Below are the code and all the weights of a small trained network. Each question names an input and a target symbol and asks about switching units off, where a switched-off unit gives its printed mean instead of its output.

import numpy as np


def w(rows, s, z=0):
    codes = np.array(rows[::2]) - 128.0
    scale = np.full(codes.shape[1], s)
    scale[-1] = z or s
    return codes * scale


def f(y):
    return np.maximum(y, 0)


def softmax(a):
    e = np.exp(a - a.max(-1, keepdims=True))
    return e / e.sum(-1, keepdims=True)


def log_softmax(a):
    a = a - a.max(-1, keepdims=True)
    return a - np.log(np.exp(a).sum(-1, keepdims=True))


def net(x, mask):
    ids = ['ΓΠΨΩετ'.index(c) for c in x.split()]
    T = len(ids)
    res = E[ids] + P[:T]
    q, k, v = (res @ M[0].T for M in (Q, K, V))
    z = softmax(np.where(np.tri(T) > 0, q @ k.T / 4**0.5, -1e9)) @ v
    res = res + np.where(mask[0], z, O[0][:, -1]) @ O[0][:, :-1]
    y = f(res @ A[0][:, :-1].T + A[0][:, -1])
    res = res + np.where(mask[1:17], y, B[0][:, -1]) @ B[0][:, :-1]
    return log_softmax(res[-1] @ U[:, :-1].T + U[:, -1])


Q, K, V, O, A, B = {}, {}, {}, {}, {}, {}
E = w([
[97,156,157,190],'Γ',
[144,152,117,144],'Π',
[79,6,161,196],'Ψ',
[216,117,107,101],'Ω',
[79,159,83,167],'ε',
[189,144,53,94],'τ',
],0.014)
P = w([
[121,126,161,118],'0',
[185,107,92,70],'1',
[63,172,51,114],'2',
[174,106,139,194],'3',
[223,96,5,130],'4',
[66,168,7,93],'5',
],0.014)
Q[0] = w([
[47,112,64,80],'head 0',
[186,112,1,125],'head 0',
[122,227,57,108],'head 0',
[180,20,86,133],'head 0',
],0.0092)
K[0] = w([
[190,64,136,145],'head 0',
[167,140,93,251],'head 0',
[183,143,94,131],'head 0',
[122,142,142,211],'head 0',
],0.012)
V[0] = w([
[70,195,51,119],'head 0',
[29,4,179,176],'head 0',
[171,109,97,42],'head 0',
[16,134,202,215],'head 0',
],0.013)
O[0] = w([
[155,139,64,8,55],'head 0',
[132,95,35,185,254],'head 0',
[152,53,83,168,112],'head 0',
[169,192,44,158,123],'head 0',
],0.013,0.0082)
A[0] = w([
[106,81,110,121,167],'neuron 0',
[189,203,135,112,1],'neuron 1',
[145,118,134,102,17],'neuron 2',
[142,75,158,181,180],'neuron 3',
[202,177,160,140,118],'neuron 4',
[192,190,127,49,148],'neuron 5',
[84,127,162,73,193],'neuron 6',
[68,104,110,84,85],'neuron 7',
[121,114,140,203,75],'neuron 8',
[193,141,88,89,201],'neuron 9',
[162,157,215,173,144],'neuron 10',
[142,248,76,100,82],'neuron 11',
[120,89,87,145,181],'neuron 12',
[121,71,28,160,224],'neuron 13',
[103,90,189,148,73],'neuron 14',
[163,193,141,51,236],'neuron 15',
],0.011,0.008)
B[0] = w([
[141,153,143,194,158],'neuron 0',
[185,119,43,120,131],'neuron 1',
[171,123,28,59,130],'neuron 2',
[109,102,86,82,179],'neuron 3',
[231,103,156,185,134],'neuron 4',
[102,199,115,119,140],'neuron 5',
[94,176,184,169,159],'neuron 6',
[176,144,38,149,141],'neuron 7',
[141,150,123,65,178],'neuron 8',
[37,119,124,184,148],'neuron 9',
[254,104,123,102,141],'neuron 10',
[159,61,44,90,143],'neuron 11',
[113,115,145,118,186],'neuron 12',
[110,114,204,90,253],'neuron 13',
[208,151,21,113,151],'neuron 14',
[88,217,192,116,148],'neuron 15',
],0.0096,0.034)
U = w([
[117,144,87,143,116],'Γ',
[153,164,207,254,179],'Π',
[95,10,135,207,250],'Ψ',
[205,48,155,106,67],'Ω',
[77,138,98,37,2],'ε',
[155,111,171,20,66],'τ',
],0.0092,0.0087)

Each question gives the input, a string of symbols that net reads in full, and the target symbol t.
The units are the heads (4 rows each of Q, K, V and O) and the neurons (one row each of A and B). Each row of codes is followed by its name. A weight is (code - 128) times the scale printed after its matrix; where a second scale follows, it is the last column's (O, A, B and U).
mask holds one flag per unit, heads first, then neurons. A switched-off unit (its flag False) gives its mean, the last column of its rows in O or B, instead of its output. The means were averaged over made-up inputs and are rounded, as every weight is.
A unit's drop is (log p(t) with every unit on - log p(t) with that unit switched off) / (log p(t) with every unit on - log p(t) with every unit switched off).
The circuit of an input: a set's keep is (log p(t) with only the set's units on - log p(t) with every unit switched off) / (log p(t) with every unit on - log p(t) with every unit switched off). Starting from the 12 units with the biggest drops (on a tie, the unit counted first), units are removed one at a time, each time the one whose removal leaves the highest keep (on an exact tie, the one counted first), for as long as the keep stays at least 0.8.
units of the circuit, in order: the units of the circuit, biggest drop first
most important unit: the unit with the biggest drop
top k neurons: the k neurons with the biggest drops, biggest first
drop when u is switched off: that unit's drop, to one decimal
input Π Ω Ψ Ω Ω Γ, target Ω: units of the circuit, in order -> [head 0; neuron 14; neuron 10; neuron 13]
input ε Ψ Π ε, target ε: units of the circuit, in order -> [head 0]
input Ψ Ω Ω, target Ω: units of the circuit, in order -> [head 0; neuron 14; neuron 10; neuron 13]
input Ψ Γ Ψ Π τ, target Π: units of the circuit, in order -> [head 0; neuron 3; neuron 8; neuron 9]
input Π Ψ Γ ε, target Γ: units of the circuit, in order -> [head 0; neuron 13]
input Π Π τ Ω Π, target Ω: units of the circuit, in order -> [head 0; neuron 13; neuron 10; neuron 8]
input Π Γ Ψ Π Ω Ω, target Ω: top 2 neurons -> [neuron 13; neuron 14]
input Γ Ω Π, target Ω: top 3 neurons -> [neuron 14; neuron 10; neuron 13]
input ε ε Ω, target ε: units of the circuit, in order -> [head 0; neuron 5; neuron 13]
input Π Π Γ Γ, target Γ: top 2 neurons -> [neuron 13; neuron 11]
input τ Ψ Ω Π Γ, target Π: top 4 neurons -> [neuron 13; neuron 8; neuron 3; neuron 11]
input Ψ Ψ Γ Π Π ε, target Π: top 4 neurons -> [neuron 6; neuron 3; neuron 8; neuron 13]
input Ψ Π ε Ψ Π Γ, target Π: top 4 neurons -> [neuron 6; neuron 13; neuron 8; neuron 3]
input Γ Ψ Ω, target Ψ: most important unit -> neuron 8
input Π Π τ, target Π: top 4 neurons -> [neuron 6; neuron 3; neuron 8; neuron 13]
input τ Ψ τ ε τ, target ε: top 2 neurons -> [neuron 11; neuron 15]
input Ψ τ Ψ Ω τ Γ, target τ: top 2 neurons -> [neuron 14; neuron 6]
input Ψ Π Ψ Ψ Π Ω, target Π: top 2 neurons -> [neuron 3; neuron 8]
input Γ Π Π, target Π: top 2 neurons -> [neuron 6; neuron 13]
input ε ε Π Ψ τ Γ, target τ: drop when head 0 is switched off -> 1.4
input Ψ Ψ Π Π Ω, target Π: drop when neuron 7 is switched off -> 0.0
input Π τ Ψ ε Π, target ε: drop when neuron 8 is switched off -> -0.2
input Γ Π τ ε Ω, target ε: top neuron -> [neuron 11]
input τ Ω τ, target Ω: top 2 neurons -> [neuron 14; neuron 13]
